Below are the code and all the weights of a small trained network. Each question names an input and a target symbol and asks about switching units off, where a switched-off unit gives its printed mean instead of its output.

import numpy as np


def w(rows, s, z=0):
    codes = np.array(rows[::2]) - 128.0
    scale = np.full(codes.shape[1], s)
    scale[-1] = z or s
    return codes * scale


def f(y):
    return np.maximum(y, 0)


def softmax(a):
    e = np.exp(a - a.max(-1, keepdims=True))
    return e / e.sum(-1, keepdims=True)


def log_softmax(a):
    a = a - a.max(-1, keepdims=True)
    return a - np.log(np.exp(a).sum(-1, keepdims=True))


def net(x, mask):
    ids = ['ΔΛΣΦγεζπτω'.index(c) for c in x.split()]
    T = len(ids)
    res = E[ids] + P[:T]
    r = res
    for j in range(3):
        rows = slice(2 * j, 2 * j + 2)
        q, k, v = (r @ M[0][rows].T for M in (Q, K, V))
        z = softmax(np.where(np.tri(T) > 0, q @ k.T / 2**0.5, -1e9)) @ v
        o = O[0][rows]
        res = res + np.where(mask[j], z, o[:, -1]) @ o[:, :-1]
    y = f(res @ A[0][:, :-1].T + A[0][:, -1])
    res = res + np.where(mask[3:7], y, B[0][:, -1]) @ B[0][:, :-1]
    return log_softmax(res[-1] @ U[:, :-1].T + U[:, -1])


Q, K, V, O, A, B = {}, {}, {}, {}, {}, {}
E = w([
[133,172,174,150,50,113],'Δ',
[101,158,119,113,129,141],'Λ',
[98,232,131,120,126,119],'Σ',
[89,110,88,123,154,139],'Φ',
[89,157,135,103,145,158],'γ',
[92,107,117,74,133,130],'ε',
[120,162,144,112,189,145],'ζ',
[153,99,2,133,157,158],'π',
[170,131,124,67,102,177],'τ',
[186,173,205,152,137,125],'ω',
],0.029)
P = w([
[35,169,99,207,87,254],'0',
[26,85,177,151,56,206],'1',
[63,156,174,132,100,132],'2',
[101,160,134,123,85,126],'3',
[110,151,124,125,120,87],'4',
[118,96,150,109,90,122],'5',
[125,114,102,121,141,90],'6',
[132,73,142,108,88,102],'7',
[142,87,95,115,149,70],'8',
[171,65,139,104,125,57],'9',
[156,71,113,101,109,122],'10',
[141,68,83,128,152,49],'11',
[156,149,128,117,108,50],'12',
],0.009)
Q[0] = w([
[225,149,234,225,91,93],'H0',
[188,108,131,141,118,155],'H0',
[83,132,70,57,129,148],'H1',
[14,102,146,2,118,107],'H1',
[51,181,33,43,102,100],'H2',
[188,139,97,119,110,135],'H2',
],0.0082)
K[0] = w([
[47,185,110,124,101,121],'H0',
[72,84,141,99,86,151],'H0',
[188,90,122,69,155,111],'H1',
[142,137,206,108,166,152],'H1',
[180,82,139,103,185,98],'H2',
[11,42,132,154,156,91],'H2',
],0.012)
V[0] = w([
[80,103,63,165,73,141],'H0',
[177,207,254,131,103,128],'H0',
[131,219,170,169,72,107],'H1',
[192,44,88,174,164,70],'H1',
[197,39,66,28,96,57],'H2',
[182,139,141,135,91,213],'H2',
],0.0088)
O[0] = w([
[68,163,101,116,100,152,140],'H0',
[165,102,154,90,184,59,114],'H0',
[113,143,117,162,33,45,100],'H1',
[148,110,173,185,43,122,1],'H1',
[113,121,107,31,56,142,160],'H2',
[254,216,62,129,109,215,136],'H2',
],0.0094)
A[0] = w([
[200,128,189,219,17,100,250],'N0',
[125,215,214,138,119,2,253],'N1',
[12,62,78,75,190,80,129],'N2',
[148,160,131,30,194,178,215],'N3',
],0.0089,0.0037)
B[0] = w([
[108,3,98,127,156,97,133],'N0',
[120,122,141,109,146,239,165],'N1',
[107,172,203,116,103,189,223],'N2',
[129,48,106,127,167,124,250],'N3',
],0.012,0.023)
U = w([
[254,127,227,127,111,158,144],'Δ',
[51,117,199,120,202,52,103],'Λ',
[142,177,106,86,20,163,108],'Σ',
[98,160,150,152,106,130,107],'Φ',
[152,208,165,129,120,145,51],'γ',
[80,101,176,28,126,140,144],'ε',
[80,99,102,134,173,154,253],'ζ',
[94,179,111,102,131,80,89],'π',
[31,134,137,127,183,50,33],'τ',
[116,84,68,24,131,98,132],'ω',
],0.0065,0.0041)

Each question gives the input, a string of symbols that net reads in full, and the target symbol t.
The units are the heads (2 rows each of Q, K, V and O) and the neurons (one row each of A and B). Each row of codes is followed by its name. A weight is (code - 128) times the scale printed after its matrix; where a second scale follows, it is the last column's (O, A, B and U).
mask holds one flag per unit, heads first, then neurons. A switched-off unit (its flag False) gives its mean, the last column of its rows in O or B, instead of its output. The means were averaged over made-up inputs and are rounded, as every weight is.
A unit's drop is (log p(t) with every unit on - log p(t) with that unit switched off) / (log p(t) with every unit on - log p(t) with every unit switched off).
The circuit of an input: a set's keep is (log p(t) with only the set's units on - log p(t) with every unit switched off) / (log p(t) with every unit on - log p(t) with every unit switched off). Starting from all 7 units, units are removed one at a time, each time the one whose removal leaves the highest keep (on an exact tie, the one counted first), for as long as the keep stays at least 0.8.
circuit, biggest first: the units of the circuit, biggest drop first
unit that matters most: the unit with the biggest drop
top k neurons: the k neurons with the biggest drops, biggest first
which heads matter: for each layer, one digit per head in row order, 1 if its drop is at least 0.15 and else 0, layers parted by /
drop of u: that unit's drop, to one decimal
input ω τ ε γ ε Σ Σ ε ε τ τ π Λ, target ω: top 2 neurons => N2, N1
input Σ ε ω, target ζ: top 2 neurons => N1, N2
input γ τ Φ, target ω: which heads matter => 001
input Σ τ ε Λ Δ, target ζ: circuit, biggest first => H2, N0
input ε Σ ε τ τ ε, target ω: which heads matter => 001
input γ ε τ Φ ε ε ε ε Φ, target ε: unit that matters most => N2
input Σ Λ τ Φ, target ω: circuit, biggest first => H2, N1, N2
input τ ε Σ, target ζ: circuit, biggest first => H2, N1, N2, N3
input ω γ γ ω Λ, target Δ: circuit, biggest first => H0, H2
input ω ε Σ ε ε ε ε ε ε Λ Σ Σ, target ε: circuit, biggest first => H2, N1, N2
input ε ω ε, target Δ: top 2 neurons => N1, N3
input ε ε ε ε ε Σ ε ε ε ε Φ, target ε: circuit, biggest first => H2, N2
input ε ε τ ε Λ γ ω Δ ε, target Δ: circuit, biggest first => H0, H1, H2, N3
input Λ ε τ Φ τ Σ Δ, target ζ: top neuron => N0
input τ Σ π ε Φ τ τ τ, target ω: top 3 neurons => N2, N1, N3
input Φ ε ε ε τ ε τ ε γ, target ω: top 3 neurons => N2, N3, N1
input Λ Σ τ Φ τ Σ, target ω: top 2 neurons => N2, N3
input ε Σ ε ε ε ε Λ ε Δ Λ Σ Λ ω, target ζ: circuit, biggest first => N1, N0, H2
input ε Φ τ, target ζ: drop of N1 => -0.1
input ε ε τ ω π ζ ω ε ε ε Σ ε π, target ε: drop of H2 => 1.6
input ε ζ τ, target ζ: drop of H2 => 0.7
input Δ ω τ, target Δ: circuit, biggest first => H2
